Here is a tiny trained network, its code and every weight. The questions are about switching its units off for an input and a class, where a switched-off unit gives its printed mean instead of its output.

import numpy as np


def w(rows, s, z=0):
    codes = np.array(rows[::2]) - 128.0
    scale = np.full(codes.shape[1], s)
    scale[-1] = z or s
    return codes * scale


def f(y):
    return np.maximum(y, 0)


def log_softmax(a):
    a = a - a.max(-1, keepdims=True)
    return a - np.log(np.exp(a).sum(-1, keepdims=True))


def net(x, mask):
    res = np.array(x, float).reshape(1, 3) / 4 @ E
    y = f(res @ A[0][:, :-1].T + A[0][:, -1])
    res = res + np.where(mask, y, B[0][:, -1]) @ B[0][:, :-1]
    return log_softmax(res[-1] @ U[:, :-1].T + U[:, -1])


A, B = {}, {}
E = w([
[113,130,132,119],'x0',
[94,255,100,219],'x1',
[58,40,66,174],'x2',
],0.0095)
A[0] = w([
[35,83,53,173,78],'neuron 0',
[110,170,44,168,208],'neuron 1',
[162,111,152,120,200],'neuron 2',
[139,223,132,155,187],'neuron 3',
[84,122,154,110,234],'neuron 4',
[109,158,109,126,82],'neuron 5',
[182,170,193,115,52],'neuron 6',
[97,96,112,166,57],'neuron 7',
[70,143,113,148,119],'neuron 8',
[67,80,124,169,76],'neuron 9',
[78,163,153,154,49],'neuron 10',
[179,5,118,49,77],'neuron 11',
[125,191,171,34,85],'neuron 12',
[112,101,132,52,49],'neuron 13',
[147,155,116,153,254],'neuron 14',
[74,121,73,130,51],'neuron 15',
[173,105,185,42,80],'neuron 16',
[142,104,92,154,94],'neuron 17',
],0.015,0.0079)
B[0] = w([
[176,196,101,47,220],'neuron 0',
[78,51,80,123,227],'neuron 1',
[119,35,158,125,183],'neuron 2',
[64,57,71,102,242],'neuron 3',
[175,13,190,115,191],'neuron 4',
[22,70,105,123,144],'neuron 5',
[143,215,4,63,182],'neuron 6',
[76,127,47,75,156],'neuron 7',
[77,56,119,149,167],'neuron 8',
[157,175,97,49,178],'neuron 9',
[59,131,54,210,154],'neuron 10',
[47,121,66,125,250],'neuron 11',
[148,171,84,64,191],'neuron 12',
[37,134,15,186,161],'neuron 13',
[111,2,139,68,212],'neuron 14',
[70,154,62,74,157],'neuron 15',
[47,93,74,144,199],'neuron 16',
[102,107,97,105,147],'neuron 17',
],0.0097,0.013)
U = w([
[115,142,62,53,127],'0',
[78,67,124,88,240],'1',
[40,93,82,168,37],'2',
[132,39,131,124,202],'3',
[216,186,244,207,2],'4',
[169,203,243,205,2],'5',
[248,134,148,182,2],'6',
[147,209,202,149,2],'7',
],0.014,0.0087)

Each question gives the input, the list of numbers given to net, and the class t.
The units are the neurons (one row each of A and B). Each row of codes is followed by its name. A weight is (code - 128) times the scale printed after its matrix; where a second scale follows, it is the last column's (A, B and U).
mask holds one flag per neuron, in row order. A switched-off neuron (its flag False) gives its mean, the last column of its row in B, instead of its output. The means were averaged over made-up inputs and are rounded, as every weight is.
A unit's drop is (log p(t) with every unit on - log p(t) with that unit switched off) / (log p(t) with every unit on - log p(t) with every unit switched off).
The circuit of an input: a set's keep is (log p(t) with only the set's units on - log p(t) with every unit switched off) / (log p(t) with every unit on - log p(t) with every unit switched off). Starting from the 12 units with the biggest drops (on a tie, the unit counted first), units are removed one at a time, each time the one whose removal leaves the highest keep (on an exact tie, the one counted first), for as long as the keep stays at least 0.8.
circuit, biggest first: the units of the circuit, biggest drop first
top k neurons: the k neurons with the biggest drops, biggest first
drop when u is switched off: that unit's drop, to one decimal
input [3,-8,5], class 2: top 2 neurons -> neuron 11; neuron 13
input [-5,7,-5], class 2: circuit, biggest first -> neuron 0
input [0,-4,6], class 0: circuit, biggest first -> neuron 0; neuron 9
input [5,-6,0], class 2: circuit, biggest first -> neuron 11; neuron 13
input [-8,4,-4], class 1: top 3 neurons -> neuron 0; neuron 14; neuron 3
input [-6,5,4], class 1: circuit, biggest first -> neuron 11; neuron 14
input [1,-3,6], class 0: circuit, biggest first -> neuron 0; neuron 9
input [-3,-4,1], class 2: circuit, biggest first -> neuron 11; neuron 0
input [-4,-7,2], class 2: circuit, biggest first -> neuron 11; neuron 13
input [1,-7,-6], class 2: circuit, biggest first -> neuron 16; neuron 13
input [-3,-6,4], class 2: top 3 neurons -> neuron 11; neuron 13; neuron 14
input [-2,-5,-1], class 2: drop when neuron 13 is switched off -> 0.2
input [0,-6,-3], class 2: drop when neuron 1 is switched off -> 0.0
input [0,-3,7], class 0: drop when neuron 0 is switched off -> 0.2
input [5,5,8], class 0: circuit, biggest first -> neuron 0
input [0,-3,1], class 3: drop when neuron 7 is switched off -> 0.1
